[[136 130 132 127 123 127 136 137]
 [125 124 132 150 125 127 135 135]
 [128 135 125 129 127 134 131 129]
 [127 130 131 127 122 132 129 134]
 [127 133 134 140 122 131 131 135]]
Rows and columns are numbered from 1.
The entry directly below the largest entry?
Answer: 129
The entry in row 2 and column 1?
Answer: 125
The entry in the top-left corner?
Answer: 136
The entry in row 1 and column 3: 132
The entry in row 1 and column 2: 130
The bottom-right entry: 135
The entry at row 3, column 1?
Answer: 128
The entry directly above the largest entry?
Answer: 127
The entry in the top-right corner is 137
The bottom-left entry -> 127
The entry at row 3, column 2?
Answer: 135
The bottom entry of the column that holds the largest entry?
Answer: 140
The entry just left of the largest entry -> 132
The entry just right of 150?
Answer: 125

data =
[[126 137 143 135 136 131 124 144 117 111]
 [122 141 149 104 134 105 112 120 113 124]
 [135 105 123 125 152 104 156 138 138 138]
 [125 152 118 126 114 113 130 122 118 113]
 [128 106 152 125 117 123 132 140 125 126]]
Counting starts at 1.
The entry in row 1 and column 3 is 143
The entry in the top-right corner is 111
The entry at row 1, column 1?
Answer: 126
The entry in row 3 and column 2 -> 105
The entry in row 3 and column 1?
Answer: 135
The entry just right of the largest entry?
Answer: 138
The entry directly below the largest entry -> 130
The bottom-left entry?
Answer: 128
The entry directly above the largest entry is 112
The entry at row 2, column 2?
Answer: 141
The bottom entry of the column that holds the largest entry?
Answer: 132
The entry just right of 141: 149
The entry just left of the largest entry: 104
The bottom-right entry is 126
The entry in row 2 and column 1 -> 122

[[124 102 116 102 123 124 132 124 116 137 125 143 114 145]
 [141 110 140 143 144 147 121 121 121 105 147 145 123 111]]
Indices start at 1.
The entry in row 1 and column 2: 102
Give the entry in the top-right corner.
Answer: 145
Give the entry at row 2, column 2.
Answer: 110
Give the top-left entry.
Answer: 124
The entry at row 1, column 3 -> 116
The bottom-right entry -> 111
Give the entry in row 2 and column 1.
Answer: 141
The entry directly below 114 is 123

Questions about the grid below.
1) Report the 1st entry, reading row by row.
2) Report the entry directly below 137.
3) Report the largest entry in the last row.
4) Report the entry just left of the smallest entry.
5) Report the top-right entry.
6) Report the second entry on the main diagonal.
[[120 131 135 128 131 139 137 106 142]
 [122 130 136 131 128 138 136 109 141]]
1) 120
2) 136
3) 141
4) 137
5) 142
6) 130

W =
[[114 115 136 124 111 133 147 134 141]
 [128 143 112 129 118 118 157 133 144]
 [117 120 101 121 133 139 147 119 129]
 [139 127 122 136 113 139 141 135 118]
 [139 125 127 115 115 118 142 115 124]
 [131 133 110 138 138 129 125 111 119]
 [123 135 125 130 112 123 124 123 109]
 [145 125 123 146 111 126 145 119 145]
 [127 118 110 153 112 117 126 126 119]
 [111 133 124 121 122 129 116 139 123]
 [145 141 124 117 135 126 155 119 133]
 [132 139 140 129 127 116 115 133 124]
 [132 130 146 136 115 117 131 133 122]]
Rows and columns are numbered from 1.
The entry at row 2, column 1 -> 128
Report the top-left entry.
114
Report the entry at row 3, column 1.
117
The bottom entry of the column that holds the smallest entry: 146
Report the entry in row 2 and column 3.
112
The entry in the top-right corner is 141
The entry just left of the centre entry is 130
The bottom-left entry: 132
The entry just left of the largest entry: 118
The entry directly below the largest entry is 147
Report the entry directly below the centre entry.
111
The entry in row 1 and column 2 -> 115
Report the entry at row 1, column 3.
136
The entry just right of the largest entry: 133
Report the entry directly above the largest entry.
147
Report the entry just right of the smallest entry.
121
The entry directly above the centre entry -> 138
The entry at row 3, column 2 is 120
The bottom-right entry: 122
Report the entry just right of the centre entry.
123
The bottom entry of the column that holds the largest entry: 131
Report the entry directly above 113.
133
Report the centre entry.
112
The entry at row 2, column 2: 143

[126 153 131 120 135 137 131 137 145 126]
Which number is the 3rd entry from the right? 137
The 1st entry is 126
Which number is the 2nd entry from the end? 145

Read these off the grid that follows. Rows and columns are numbered from 1.
1) What is the entry at row 1, column 3?
2) What is the entry in the top-left corner?
3) What is the entry in row 3 and column 1?
4) What is the entry at row 3, column 2?
5) What is the largest entry?
6) What is the entry just left of the largest entry?
7) What is the top entry of the column that holds the largest entry?
8) What is the entry in row 2 and column 2?
[[144 134 137 131 101 146 137 140 132 132 142 147]
 [133 136 121 137 134 134 121 121 121 137 121 133]
 [129 121 149 119 112 128 147 149 145 119 150 131]
 [133 130 133 129 122 133 132 134 132 130 135 134]
 [127 137 111 140 153 127 113 111 116 139 109 125]
 [143 146 110 146 131 144 111 111 111 147 111 142]
 [120 120 140 121 133 119 139 139 140 120 139 121]
 [127 131 124 132 139 127 124 124 126 132 124 127]
 [138 135 128 134 119 139 128 130 127 134 131 139]
 [139 140 120 139 126 140 121 121 120 140 122 139]
 [118 118 142 119 135 117 140 140 141 118 140 118]]
1) 137
2) 144
3) 129
4) 121
5) 153
6) 140
7) 101
8) 136

[[104 123 133 137 136 133 111 138 128 114 118 135 128 124]
 [127 125 143 136 132 138 126 128 136 123 135 122 104 131]
 [126 132 137 133 144 136 125 128 136 121 131 129 103 129]
 [125 133 137 134 144 136 125 126 136 122 132 129 102 130]]
The smallest entry in the first column is 104
The entry in the bottom-right corner is 130
Find the fourth-last entry, reading row by row.
132
The 3rd entry on the diagonal from the top-right corner: 129
The bottom-left entry -> 125
Find the fourth entry, reading row by row.
137
The top entry of the column that holds the smallest entry is 128
The 2nd entry on the main diagonal -> 125
Find the largest entry in the last row.
144
Find the entry directly above the smallest entry.
103
Find the entry in the top-right corner.
124
The 5th entry in reading order is 136
Find the entry just left of 134.
137
The third entry on the main diagonal is 137
The largest entry in the first column is 127
The entry just left of the smallest entry -> 129
The fifth-last entry, reading row by row: 122
Find the largest entry in the last column.
131
The largest entry in the first row: 138
